Here is a tiny trained network, its code and every weight. The questions are about switching its units off for an input and a class, where a switched-off unit gives its printed mean instead of its output.

import numpy as np


def w(rows, s, z=0):
    codes = np.array(rows[::2]) - 128.0
    scale = np.full(codes.shape[1], s)
    scale[-1] = z or s
    return codes * scale


def norm(h):
    return h / np.sqrt((h * h).mean(-1, keepdims=True) + 1e-5)


def f(y):
    return np.maximum(y, 0)


def log_softmax(a):
    a = a - a.max(-1, keepdims=True)
    return a - np.log(np.exp(a).sum(-1, keepdims=True))


def net(x, mask):
    res = np.array(x, float).reshape(1, 8) / 4 @ E
    u = 0
    for l in range(3):
        y = f(norm(res) @ A[l][:, :-1].T + A[l][:, -1])
        res = res + np.where(mask[u : u + 10], y, B[l][:, -1]) @ B[l][:, :-1]
        u += 10
    return log_softmax(norm(res)[-1] @ U[:, :-1].T + U[:, -1])


A, B = {}, {}
E = w([
[206,41,86,91,47,172,173,89],'x0',
[117,173,107,1,42,83,141,66],'x1',
[107,117,143,131,128,129,140,126],'x2',
[148,140,105,132,129,127,116,123],'x3',
[120,123,135,129,128,128,133,127],'x4',
[101,127,155,99,152,223,16,41],'x5',
[152,141,104,131,132,128,115,125],'x6',
[121,123,123,134,137,127,136,117],'x7',
],0.0086)
A[0] = w([
[27,130,8,148,110,131,49,86,219],'L0N1',
[197,121,88,185,62,130,217,175,19],'L0N2',
[133,134,119,134,132,51,139,182,39],'L0N3',
[136,106,52,136,95,74,254,215,189],'L0N4',
[92,168,58,110,104,40,224,191,57],'L0N5',
[114,147,116,125,164,43,158,167,151],'L0N6',
[118,74,99,225,126,102,166,216,167],'L0N7',
[168,49,151,172,139,109,153,130,5],'L0N8',
[178,138,154,169,85,125,172,205,62],'L0N9',
[43,71,146,139,193,83,146,167,101],'L0N10',
],0.0083,0.0021)
B[0] = w([
[96,94,159,144,82,72,145,137,195],'L0N1',
[160,85,147,75,220,164,127,115,210],'L0N2',
[108,203,148,176,125,203,112,112,175],'L0N3',
[93,99,138,63,184,96,86,143,253],'L0N4',
[80,130,62,104,81,210,115,176,222],'L0N5',
[77,147,74,190,40,160,156,93,195],'L0N6',
[193,191,254,173,177,68,141,82,236],'L0N7',
[137,57,106,123,128,211,178,101,170],'L0N8',
[186,107,148,128,171,116,134,87,184],'L0N9',
[187,171,77,114,133,126,84,154,189],'L0N10',
],0.0075,0.0078)
A[1] = w([
[150,199,151,254,204,176,99,120,41],'L1N1',
[181,141,150,162,54,186,155,81,41],'L1N2',
[145,79,129,90,140,98,216,153,85],'L1N3',
[142,190,108,170,111,108,202,146,117],'L1N4',
[54,145,121,194,150,129,76,178,32],'L1N5',
[82,167,179,97,178,91,53,115,101],'L1N6',
[68,193,117,108,124,118,116,119,4],'L1N7',
[149,147,137,109,158,103,96,90,180],'L1N8',
[129,139,115,155,128,215,99,128,63],'L1N9',
[178,30,135,215,160,177,104,135,23],'L1N10',
],0.01,0.0024)
B[1] = w([
[120,108,124,66,111,90,90,158,254],'L1N1',
[89,114,163,175,87,205,98,126,159],'L1N2',
[186,92,73,110,142,108,111,107,164],'L1N3',
[126,160,146,83,145,124,178,252,156],'L1N4',
[143,80,148,49,90,165,65,115,194],'L1N5',
[164,124,84,188,102,58,139,107,203],'L1N6',
[132,199,148,148,190,137,158,72,174],'L1N7',
[118,142,169,96,132,105,150,107,172],'L1N8',
[139,114,131,175,140,126,141,147,162],'L1N9',
[105,144,143,182,150,186,133,151,211],'L1N10',
],0.013,0.0099)
A[2] = w([
[119,173,90,60,119,148,140,191,136],'L2N1',
[98,111,132,90,145,48,66,126,185],'L2N2',
[89,123,158,135,156,149,84,170,81],'L2N3',
[139,73,161,145,128,144,171,80,214],'L2N4',
[86,114,103,190,124,174,102,151,67],'L2N5',
[89,161,142,98,81,137,160,177,119],'L2N6',
[110,135,105,75,84,131,121,94,239],'L2N7',
[119,107,117,181,116,111,119,118,59],'L2N8',
[167,170,115,154,139,186,155,137,252],'L2N9',
[94,254,125,147,188,78,133,117,195],'L2N10',
],0.012,0.003)
B[2] = w([
[105,137,82,91,171,151,213,189,215],'L2N1',
[218,24,101,179,97,86,147,163,254],'L2N2',
[172,156,62,157,27,64,126,150,200],'L2N3',
[91,224,192,160,163,155,100,134,213],'L2N4',
[107,131,12,150,106,113,124,152,172],'L2N5',
[128,101,199,121,167,188,157,184,181],'L2N6',
[92,77,104,100,95,139,104,49,237],'L2N7',
[236,167,126,99,165,180,134,196,141],'L2N8',
[5,189,169,89,162,149,128,134,182],'L2N9',
[76,254,141,195,121,91,248,121,244],'L2N10',
],0.0081,0.0078)
U = w([
[171,139,145,123,151,59,151,222,160],'0',
[181,46,130,156,91,73,43,138,58],'1',
[172,90,194,118,248,167,127,128,143],'2',
[102,118,120,201,132,215,89,161,167],'3',
[68,174,115,96,143,153,197,145,171],'4',
[130,151,135,157,101,41,158,49,98],'5',
[146,62,52,39,140,136,153,95,195],'6',
[92,92,143,104,66,177,88,37,9],'7',
],0.019,0.0012)

Each question gives the input, the list of numbers given to net, and the class t.
The units are the neurons (one row each of A and B). Each row of codes is followed by its name. A weight is (code - 128) times the scale printed after its matrix; where a second scale follows, it is the last column's (A, B and U).
mask holds one flag per neuron, layer by layer. A switched-off neuron (its flag False) gives its mean, the last column of its row in B, instead of its output. The means were averaged over made-up inputs and are rounded, as every weight is.
A unit's drop is (log p(t) with every unit on - log p(t) with that unit switched off) / (log p(t) with every unit on - log p(t) with every unit switched off).
The circuit of an input: a set's keep is (log p(t) with only the set's units on - log p(t) with every unit switched off) / (log p(t) with every unit on - log p(t) with every unit switched off). Starting from the 12 units with the biggest drops (on a tie, the unit counted first), units are removed one at a time, each time the one whose removal leaves the highest keep (on an exact tie, the one counted first), for as long as the keep stays at least 0.8.
circuit, biggest first: the units of the circuit, biggest drop first
unit that matters most: the unit with the biggest drop
k most important neurons: the k neurons with the biggest drops, biggest first
k most important neurons of layer l: the k neurons of layer l with the biggest drops, biggest first
drop of u: that unit's drop, to one decimal
input [-1,6,3,-6,3,-7,-5,6], class 4: 2 most important neurons : (L0N5 L0N3)
input [-6,1,-2,-7,2,1,2,3], class 5: circuit, biggest first : (L1N6)
input [-4,1,-4,1,-1,-7,7,-5], class 4: circuit, biggest first : (L0N5 L0N6)
input [7,0,-8,8,0,-4,-7,4], class 2: circuit, biggest first : (L0N2 L1N1 L2N4)
input [-3,-8,-1,-2,0,0,-3,-1], class 0: 3 most important neurons : (L0N7 L0N4 L2N7)
input [-8,6,7,-6,-8,1,-1,7], class 5: 2 most important neurons : (L1N6 L1N10)
input [1,-4,-5,4,5,-7,6,-1], class 2: 2 most important neurons : (L0N2 L0N9)
input [-8,0,8,0,7,1,-8,-1], class 1: 2 most important neurons of layer 1 : (L1N5 L1N1)
input [0,6,-1,4,-3,-8,-2,-7], class 4: 2 most important neurons of layer 0 : (L0N3 L0N5)
input [1,-8,-4,6,1,-7,4,5], class 2: 3 most important neurons : (L0N2 L0N8 L0N9)
input [-8,1,-7,1,1,4,4,6], class 5: 3 most important neurons : (L1N7 L2N10 L1N6)
input [-3,-8,2,6,6,1,-6,-6], class 1: 3 most important neurons of layer 1 : (L1N1 L1N5 L1N7)
input [1,8,2,1,5,-3,8,-8], class 6: 3 most important neurons of layer 0 : (L0N7 L0N4 L0N10)
input [2,3,-6,-4,3,1,1,7], class 7: unit that matters most : L0N4
input [-2,1,-5,-7,6,-6,1,-2], class 4: 3 most important neurons of layer 0 : (L0N5 L0N6 L0N3)
input [1,8,-5,-7,2,-4,-2,8], class 6: 3 most important neurons of layer 1 : (L1N10 L1N3 L1N4)
input [0,6,6,1,0,5,-1,0], class 5: drop of L0N6 : 0.2
input [-1,1,-5,-7,-4,-5,6,-3], class 4: drop of L0N3 : 0.3
input [-5,2,4,1,-4,-7,-4,-8], class 4: drop of L0N6 : 0.2
input [-1,-6,3,-1,2,5,4,-8], class 1: unit that matters most : L1N1
input [2,-6,-3,-2,-6,-4,6,8], class 2: drop of L0N2 : 0.1
